In the rows, 128 means zero.
Each row is followed by its class number.
[164 149 152 151 133 132 156 150 126 122 136 121 125 133 127 158 124 132
 111 140 121 140  86 141 146 124 163 131 132 122  88 142  85 131 136 118
 107 142 138 134 115 127 139 123] : 2
[125 128 114 114 122 149 109 131 137 139 119 133 129 128 112 143 113 131
 157 137 130 115 109 126 136 123 125 111 141 103 131 123 135 134 123 152
 133 130 123 128 127 116 138 134] : 4
[136 118 115 106 158 109 133 136 141  98 153 127 124 139 141 136 134 123
 124 144  92 131 107 134  94 108 153 154 134 132 141 140  91 121 101 134
 108 115 127 119 140 128 155 102] : 0
[117 101  73 148  68 119 113 181 119 122 120 166  93 121 103 123 114 131
 185  70 163 103 174 155 101 131 130 119 115 163 168 124 132 101 143 186
 142 121 170 163 105 121  77 157] : 8
[132 110 146  93 145 113 146 107 146 118 147 141 119 129 124 152 126 128
 110 126 101 131 147 147 107 144 131 146 128 142 154 133 110 154 105 123
 129 114 119 102 132 103 139  98] : 0
[140 134 160 132 131 131  90 123 116 116 115 133 133 144 149 103 111 114
 120 164 134 120 122 120 130 144 126 145 121 123 131 106 100 126 178 130
 114 118 116 114 116 116 118 128] : 7
[125 118 127 116 138 128 166 114 134 122 149 135 129 121 131 139 138 143
 118 116 106 120 146 128 114 116 138 130 127 144 154 132 136 137  93 117
 122 116 135 119 167 102 139  95] : 8
[126 164 122  81 196 118 190 117 100 122 157 141 114 146 146 136 147 171
 141 155 153  50 141 121 131 128 156 150 145 124 175  72  93 147 183 155
 153  99 175  73 118  81 116 201] : 0
[133 127 121 109 149 133 121 116 124 127 131 123 115 139 127 119 125 112
 113 132 117 125 139 130 129 147 145 134 122 126 134 122 103 133 142 136
 122  96 139 138 101 122 140 116] : 3
[149 112 117 154 119 135 128 154 132 143 128 109 129 149 116 121 128 138
 115  95 115 142 122 125 118 122 151  96 119 128 120 143 130 125 147 137
 129 140 132 137 121 122 121 134] : 4
[155 122 145 138 131 128 159 125 130 152 132  98 136 130 120 136 126 129
 125 113 119 145 120 144 133 130 127 132 132 133 106 136 126 137 150 124
 135 106 128 117 117 126 120 120] : 3
[125 123 123 114 133 134 153 134 144 129 143 133 117 114 132 153 119 131
 123 122 104 121 138 137 106 136 147 138 127 127 128 141 121 123  82 149
 118 129 124 123 140 125 147  78] : 4
[127 111 145 116 112 159 123 124 130 130 133 129 109 104 111 145 147 123
  87 123  85 113 163 152 129 142 168 139 119 154 141 132  85 167 121 116
 100 108 113  71 132 108 144  76] : 0
[146 114 127 124 111 132 118 138 136 131 137 131 134 136 126 121 159 142
 105 129 133 142 112 144 130 121 133 109 114 122 136 133 122 131 119 122
 129 124 110 146 126 140 129 136] : 9
[150 115 151 131 111 116 162 135 127 132 140 125 121 126 122 137 122 136
 111 121 136 145 115 142 123 118 135 129 130 134 112 138 129 130 128 126
 133 112 129 140 133 132 123 129] : 2
[138 125 128 137 142 130 118 126 126 111 136 127 116 146 138 109 121 128
 132 151 125 124 140 132 131 128 133 130  98 142 154 116 130 140 156  96
 114 118 109 138 123 115 114 130] : 0
[140 119 126 120 143 169 122 126 139 130 146 145 142 132 139 139 121 133
 141 121 125 112 101 137 120 149 154 129 132 149 121 121 126 159 134 129
 122 119 129  97 140 102 139 143] : 8
[124 114 138 113 134 110 154 120 139 136 139 128 132 128 127 122 131 128
 117 118  92 133 132 130 106 137 139 126 132 128 156 141 120 133  96 126
 121 114 126  92 145 126 119  82] : 6
[137 116 145 114 140 129 148  86 132 133 157 146 115 142 152 133 111 114
 114 144 115 133 159 132 120 143 146 138  96 154 150 104 136 143  91 121
 101 125 110 112 165 121 125 110] : 8
[159 123 123 126 123 144 114 151 146 120 132 137 123 146 110 124 140 126
  98 113 130 152 103 133 108 124 136 113 137 117 114 152 126 143 147 121
 149 120 116 146 115 121 148 150] : 9
[134 142 107 127 127 154  98 134 130 110 121 131 124 141 125 113 140 135
 122 126 141 131 126 127 122 143 140 125 113 107 118 129 105 129 163 139
 124 116 112 147 102 122 140 134] : 9
[101 100  81  42 107 145 113 175 135 123 146 113 126 113 121  33 157 163
 140 126  97  78 107 112  64 128 100 138 163 119 149 162 113 113 169 141
 107  68 127  84 133 114 130 120] : 7
[112 128 136 135 117 103 144 116 134 143 109 137 143 122 106 132 144 141
 126 130 130 136 144 147 142 129 108 123 128 101 129 143 134 101 166 118
 141 134 125 135 111 136 112 137] : 7
[122 121 145 108 139 117 154 108 136 128 138 122 133 122 138 140 111 127
 107 125  98 110 161 140 125 120 143 141 121 139 160 124 124 136 114 137
 111 103 133 138 132 120 136  79] : 3
[158 125 124 128 125 130 134 151 127 136 138 116 127 138 131 148 126 134
 114 121 124 132 116 126 128 113 143 113 123 123 120 133 122 133 128 138
 125 135 124 135 124 118 136 120] : 4
[128 120 108  89 118 104  42 132 131 135 111 123 141 111 138 134 151 129
 125 122 146 161 128 143 126 139 141 123 112 100 129 136 107 127 149 144
 137 101 113 131 125 127 121 119] : 1
[ 85 119  65  83 128 147  93 130 128 142  94 137 104 132 108 116 116 127
 100 112 159 110 116  86 142 129 112 105 112 107 140  98 124 128 104 151
 164 144  90 116  81 131 133 108] : 5
[123 123 141 105 137 113 161 124 140 133 139 126 120 127 122 138 113 128
 106 107 110 129 141 121 117 131 130 142 122 131 148 129 120 137  99 137
 127 124 120 113 141 116 129  89] : 5
[133 117 141 130 136 130 123 130 123 113 135 131 125 159 142 122  98 141
 120 140 120 117 129 131 127 121 117 128 113 140 161 112 139 147 145 107
 112 115 106 120 135 113 121 151] : 7
[125 145 148 113 126 122 108 128 128 115 120 115 117 139 139 124 141 139
 127 159 134 125 123 130 145 141 135 128 106 123 137 132 104 132 138 121
 132  93 125 152 129 131 115 119] : 2
[139 117 108 137 144 143 133 124 122 118 128 136 108 143 133 141 100 114
 120 139 118 127 148 129 130 133 124 122 118 121 150 108 130 137 143 115
 106 135 106 143 101  98 121 114] : 0
[111 129 122 115 126 144 113 110 154 138 115 108 152 137 131 130 117 128
 152 119 115 121 134 111 136 136 116 106 135 125 152 120 127 132 120 143
 135 135 114 143 121 116 128 119] : 3
[133 128 134  97 125 122 153 133 141 120 149 135 125 122 125 127 139 138
 110 110 111 129 136 140 110 137 148 138 127 121 150 133 111 132  97 145
 114 116 126 130 144 120 135 110] : 9
[157 110 163 107 136 124 164 137 138 139 131 134 142 133 118 119 130 124
  98 130 112 145  93 138 131 158 139 121 132 138 131 144 106 131 124 121
 133 127 136 117 134 134 117 135] : 7
[158 129 133 131 114 130 159 146 131 142 141 115 131 133 123 125 136 125
 115 108 120 140 121 122 118 125 131 113 140 127 125 142 129 135 125 131
 135 120 134 114 135 132 111 119] : 6
[128 132 114 109 139 141 136 109 146 154 107 107 146 133 123 134  95 125
 155 121 138 129 108 119 136 136 134 109 133 125 137 118 126 123 128 157
 138 138 125 117 131 116 120 139] : 3
[141 132  95 141 136 158 120 133 117 146 108 130 140 118 120 118 108 143
 138 140 123 130 102 132 127 126 134  97 156 107 129 145 132 145 152 136
 139 113 120 138 130 127 143 132] : 7
[118 113 148 113 140 109 147 111 139 130 143 138 131 127 121 127 122 143
 116 112 114 131 133 129 118 128 126 141 127 124 155 117 124 144  97 129
 130 125 130 103 145 106 127  96] : 5
[118 124 137  95 136 119 133 125 141 116 137 134 124 126 118 122 156 143
 116 123 111 131 120 140 114 141 140 141 124 115 140 137 105 130 101 133
 123 104 128 110 135 124 139 112] : 9
[124 134 122 109 136 140 111 120 141 131 109 143 141 133 100 115 117 128
 140 140 124 127  97 122 132 145 127 111 150  94 129 132 131 130 132 151
 139 147 135 142 130 132 137 161] : 9
[154 137 140 139 118 136 152 141 134 151 121 105 138 132 127 133 126 123
 107 105 136 138 122 107 133 134 123  96 130 121 109 145 148 136 148 132
 145 119 124 133 107 128 107 117] : 6
[140 134 150 107 136 118 124 101 141 129 119 125 155 135 107 137  96 125
 141 134 112 129  96 115 125 134 135 111 151 109 136 115 115 149 115 153
 134 157 135 138 111 121 142 139] : 3
[118 125 141 108 129 115 143 120 141 123 143 127 122 121 128 134 127 138
 108 111 114 133 147 118 112 127 125 144 122 131 148 129 123 140  82 132
 131 124 121 114 153 114 132  84] : 5
[128 126 134 149 124 135  94 137 131 128 142 115 109 158 115  98 139 138
 128 129 138 120 116 131 131 124 116 116 108 116 153 120 112 129 136 123
 103 118 123 148 110 130 122 138] : 5
[138 134 129  94 134 131 157 120 136 118 140 136 125 115 126 125 135 147
 108 124 123 136 131 129 107 132 140 129 128 118 146 135 117 142  97 132
 128 113 116 126 145 106 147  98] : 9
[121 136 121 115 140 121  83 120 122 159 129 120  92 139 113  99 133 132
 125 179 142 102 111 124 146 164  93 125 135 120 117 127  97 135 100 154
 149 132 134 102  90 135 151 107] : 4
[136 110 150  82 141 116 141 134 136 122 145 128 133 112 131 142 123 132
 102 100 113 135 126 125 111 139 143 130 131 144 152 132 110 145  89 131
 120 126 127 121 152 113 140 108] : 1
[133 106 145 114 120 152 142 130 143 112 145 143 132 142 119 150 146 136
 153 124 116 113 131 132 130 120 124 105 123 143 165 115 119 147 126 116
 106 121 122 139 111 115 121 160] : 0
[127 145 104 103 121 176  91 139 113 107 125 137 129 116 131 139 170 142
 109 132 142 109 121 119 143 143 159 119 110  95 122 103  82 128 139 120
 113 142 118 140 108 111 146 116] : 4
[145 120 132 114 120 122 136 135 124 139 139 122 127 134 116 135 142 126
 114 116 140 134 123 122 133 125 108 126 127 125 122 133 108 128 138 131
 127 126 125 136 114 128 137 132] : 5
[138 120 119 144 129 112 163 154 131 125 136 117 106 136 117 116  99 140
 116 156 119 117 134 142 122 121 133 133 118 135 163 134 150 119 148 103
 126 117 113 102 136  95 111 152] : 7
[135 136 163 129 113 122 141 116 132 117 142 115 129 148 139 147 115 143
 131 133 132 130 138 140 141 125 142 129 108 131 151 109 131 138 131 124
 112 120 118 148 162 123 108 154] : 2
[132 112 146 123 134 101 136 112 130 123 157 124 122 136 124 122 107 131
 106 118 116 134 140 120 120 132 115 142 124 133 154 117 128 150  76 154
 127 115 129 139 133 122 144  89] : 5
[142 138 108 122 133 153  98 127 122 121 134 130 126 136 131 132 138 125
 128 135 141 119 112 131 129 131 137 128 123 119 118 126 107 135 154 127
 112 115 124 132 119 107 148 125] : 8
[150 118 146 139 120 136 134 143 128 148 134 120 126 131 127 138 138 129
 113 111 121 133 125 129 127 126 136 108 128 133 121 138 125 136 131 124
 130 128 128 133 126 118 130 117] : 4
[106 105 110 109  99 122   4 132 144 121  88 145 176 121 157 159 164 137
 126  83 160 166 136 158 134 139 147 136  91 119  95 141 122 104 182 138
 123 130 139 118 151 126 105 164] : 9
[130 113 145 152 118 118 112 114 136 130 119 127 135 136 139 135 136 136
 126 144 151 141 141 143 140 138 130 123 110 133 108 142 123 112 173 131
 134 107 132 143 106 120 119 134] : 2
[136 121 145 121 141 122 177 123 138 132 156 120 122 138 129 140 143 131
  95 120  98 126 135 137 106 138 131 129 130 127 143 145 124 134  97 123
 119 106 125 111 134 138 129  97] : 6
[127 128 116 143 121 116 157 100 139 154 111  96 146 122 105 155 122 118
 138 136 117 139 168 155 152 139 117 131 139  90 134 134 155 103 173 150
 148 108 132 157 127 122 108 130] : 3
[131 114 129 107 133 143 100 131 143 146 113 121 140 123 117 113 100 114
 151 129 128 127 111 121 124 147 117 107 152 119 150 134 127 130 149 148
 125 130 121 131 140 111 125 140] : 1
[164 139 110 181 148  86 167 132 100 117 143  84 144 150 131 131  85 135
 165 138 141 141 123 125 143 119 111 152 109 131 114 136 134 116 174 155
 124 110 119 180 111 140 139 132] : 5
[132 119 156 150 120 156 119 125 150 126 133 105 133 120 137 129 139 142
 121 157 113 120 163 130 121 132 117 118 122 131 141 145 135 134 143 121
 115 111 105 128 137 115 127 104] : 1
[117 118 149 107 121 127 137 120 145 113 140 134 140 121 120 124 115 141
 121 102 114 124 146 123 122 124 135 142 117 127 159 119 132 149 118 131
 120 115 124 119 151  99 125  94] : 5
[130 130 114 146 129 122 108 125 117 144 118 134 126 134 126 134 129 138
 133 123 130 129 139 142 117 123 140 119 123 111 117 134 114 113 157 139
 122 150 133 132 126 133 130 125] : 4
[125 131 122 153 136 118 116 129 121 128 121 125 121 142 135 151 126 146
 134 127 132 129 145 138 120 128 121 131 111 113 112 131 134 116 144 136
 133 137 128 142 114 133 121 122] : 4
[149 103  88  66 123 136  82 153 120 149 130 100 120 126 141 117 124 146
  79 127 126 128 125 120 103 100 131  92 118 120 134 151 144 151 151 139
 114  93 102 129 134 135 135 126] : 1
[116 124 117 140 140 108 122 129 120 144 107 132 132 135 130 132 120 138
 132 134 134 129 122 144 136 126 120 123 115 141 129 146 121 117 161 106
 134 130 108 114 117 143 132 145] : 7
[136 142 125 125 112 130  99 138 125 116 130 119 130 138 118 121 149 115
 106 132 126 125 131 123 143 138 135 134 128 102 126 122 113 133 154 131
 137 111 128 127 113 131 121 120] : 6
[107 121 114 143 102  97  58 129 130 130 115 118 149 119 122 143 138 136
 141 110 149 141 136 140 140 119 110 136 114 114 120 137 132 115 151 133
 132 133 121 143 123 131 131 135] : 5
[109 121 127 116 119 126 129 129 139 131 107 138 148 128 113 141  97 130
 145 130 116 105 110 128 129 135 107 112 138 109 154 125 154 127 120 131
 128 161 121 125 133 137 102 131] : 6
[128 139 145 121 133 147 149 135 128 115 127 124 116 129 126 123 141 130
 122 135 134 125 109 124 136 126 144 132 131 108 117 126 110 121 152 120
 125  87 129 143 117 117 126 120] : 2
[148 114 142 118 124 120 136 124 139 147 127 111 151 129 141 128 141 117
 122 125 125 139 124 129 121 130 136 123 128 133 117 132 112 115 157 133
 135 119 128 130 111 126 120 124] : 3
[129 126 149 101 135 123 126 120 146 126 144 144 129 121 134 115 148 131
 116 128 117 134 122 136 110 152 138 140 134 131 140 135  97 134  93 128
 122 128 127 108 147 115 145 110] : 9
[130 124 118 117 156 142 150 139 138 117 131 137 136 132 144 117 126 144
 152 127 138 134 121 111 117 120 132 120 123 132 146 121 124 122 142 110
 136 131 113 124 138 111 116 137] : 1
[154  95 107 126 162 149  76 118 137 150 104 142 129 146 119 112  85 127
 153 206 156 114  46 167 152 123 109  97 131 118 167 124 128 144 155 112
 123 119 113 106 114  91 124 131] : 0
[139 130 110 136 143 150 120 132 136 119 134 119 117 151 141 124 110 122
 135 154 122 118 144 122 137 120 130 124 114 138 145 121 142 143 166 113
 124 111 107 131 123 107 123 140] : 0
[136 121 149 137 144 118 111 149 120 113 130 111 116 129 134 108 120 130
 126 142 146 122 116 122 134 119 125 129 112 145 165 117 129 137 146  93
 132 100 104 133 131 102 124 130] : 1
[144 116 140 101 115 153 147 124 151 121 127 128 140 134 112 124 132 136
 124 149 126 139 100 111 129 124 126 108 151 103 113 136 137 134 138 141
 149 107 133 139 132 115 125 141] : 2
[129 150 121 112 136 148  98 128 128 107 118 124 122 131 127 117 149 133
 116 137 138 135 116 117 123 145 138 128 117  90 117 128 106 124 145 134
 118 111 119 143 108 116 140 128] : 9
[128 140 106 130 134 147  85 121 128 125 123 119 115 130 122 123 154 123
 113 158 122 124 140 132 137 129 133 123 126  98 123 131 108 130 166 118
 117 114 116 134 100 118 141 118] : 0
[135 117 124 132 126 130 150 121 133 123 141 129 126 129 100 126  86 153
 128 107 135 130 118 125 115 128 121 122 113 124 131 127 144 148 118 134
 115 146 112 126 109 111 135 123] : 5
[141 131 150 118 129 137  98 131 128 124 116 120 128 161 134 120 126 123
  85 155 110 112 138 130 140 146 115 127 125 122 147 128  91 129 163 133
 110 130 134 125 128 120 120 123] : 7
